Below is a small trained network, with its code and all its weights. Each question gives an input and a class and asks what happens when units are switched off, that is, made to give their printed mean instead of their output.

import numpy as np


def w(rows, s, z=0):
    codes = np.array(rows[::2]) - 128.0
    scale = np.full(codes.shape[1], s)
    scale[-1] = z or s
    return codes * scale


def f(y):
    return y / 2 * (1 + np.tanh(0.7978845608 * (y + 0.044715 * y**3)))


def log_softmax(a):
    a = a - a.max(-1, keepdims=True)
    return a - np.log(np.exp(a).sum(-1, keepdims=True))


def net(x, mask):
    res = np.array(x, float).reshape(1, 5) / 4 @ E
    y = f(res @ A[0][:, :-1].T + A[0][:, -1])
    res = res + np.where(mask, y, B[0][:, -1]) @ B[0][:, :-1]
    return log_softmax(res[-1] @ U[:, :-1].T + U[:, -1])


A, B = {}, {}
E = w([
[141,149,129,105,128,113,118,139,130,121,123,140],'x0',
[76,157,143,63,217,129,72,30,179,152,35,43],'x1',
[199,30,140,196,143,2,163,78,209,144,103,159],'x2',
[107,108,110,141,127,128,145,126,126,151,120,115],'x3',
[140,142,151,157,109,154,106,135,136,170,102,148],'x4',
],0.0095)
A[0] = w([
[110,176,96,112,88,179,119,207,18,137,178,166,238],'neuron 0',
[156,63,147,124,163,61,88,46,226,131,83,128,119],'neuron 1',
[145,128,115,128,48,164,156,241,31,105,199,133,252],'neuron 2',
[155,103,157,147,176,66,121,38,202,119,68,124,103],'neuron 3',
[58,161,170,57,253,140,68,3,191,167,64,49,206],'neuron 4',
[228,77,114,193,91,56,180,194,144,113,135,207,204],'neuron 5',
[189,43,122,188,102,60,163,137,124,129,134,212,170],'neuron 6',
[210,70,107,147,133,92,178,120,133,149,167,166,164],'neuron 7',
[77,161,86,115,63,194,119,173,36,100,160,129,251],'neuron 8',
[11,193,135,30,151,222,61,105,65,129,86,69,168],'neuron 9',
],0.0057,0.0041)
B[0] = w([
[96,127,159,134,133,149,176,201,167,88,93,210,215],'neuron 0',
[209,186,81,70,130,170,186,44,128,193,60,53,189],'neuron 1',
[109,65,157,173,127,146,224,218,184,89,113,159,232],'neuron 2',
[201,241,69,70,102,150,182,76,168,203,35,68,181],'neuron 3',
[97,184,76,32,200,165,97,73,121,201,100,97,251],'neuron 4',
[182,99,161,187,63,77,95,97,100,93,189,124,226],'neuron 5',
[199,106,146,178,93,60,83,107,87,132,192,108,208],'neuron 6',
[155,94,154,142,89,53,121,101,73,147,145,122,183],'neuron 7',
[53,50,159,121,178,176,181,190,210,40,47,174,210],'neuron 8',
[2,145,100,165,203,193,34,84,93,138,181,181,228],'neuron 9',
],0.0067,0.013)
U = w([
[91,77,157,152,125,165,233,186,165,64,131,160,252],'0',
[25,135,104,111,202,173,1,89,104,126,157,129,68],'1',
[197,95,159,188,58,19,102,82,55,107,242,113,166],'2',
[205,161,83,69,140,141,204,72,152,168,69,80,22],'3',
],0.0068,0.0017)

Each question gives the input, the list of numbers given to net, and the class t.
The units are the neurons (one row each of A and B). Each row of codes is followed by its name. A weight is (code - 128) times the scale printed after its matrix; where a second scale follows, it is the last column's (A, B and U).
mask holds one flag per neuron, in row order. A switched-off neuron (its flag False) gives its mean, the last column of its row in B, instead of its output. The means were averaged over made-up inputs and are rounded, as every weight is.
A unit's drop is (log p(t) with every unit on - log p(t) with that unit switched off) / (log p(t) with every unit on - log p(t) with every unit switched off).
The circuit of an input: a set's keep is (log p(t) with only the set's units on - log p(t) with every unit switched off) / (log p(t) with every unit on - log p(t) with every unit switched off). Starting from all 10 units, units are removed one at a time, each time the one whose removal leaves the highest keep (on an exact tie, the one counted first), for as long as the keep stays at least 0.8.
circuit, biggest first: the units of the circuit, biggest drop first
k most important neurons: the k neurons with the biggest drops, biggest first
drop of u: that unit's drop, to one decimal
input [8,-1,1,7,8], class 2: circuit, biggest first	neuron 8; neuron 4
input [5,0,-3,-5,1], class 0: circuit, biggest first	neuron 4
input [-6,0,4,8,-4], class 2: circuit, biggest first	neuron 4; neuron 8
input [4,-8,2,4,-8], class 2: 2 most important neurons	neuron 5; neuron 6
input [-8,0,-6,-2,-3], class 0: 3 most important neurons	neuron 8; neuron 4; neuron 0
input [-2,1,1,-3,-6], class 3: 2 most important neurons	neuron 9; neuron 5
input [-8,1,2,4,8], class 3: 2 most important neurons	neuron 9; neuron 5
input [-5,2,1,3,0], class 3: drop of neuron 9	1.0
input [3,-1,-3,3,6], class 0: drop of neuron 4	0.1
input [6,0,-8,5,-8], class 0: drop of neuron 0	0.5
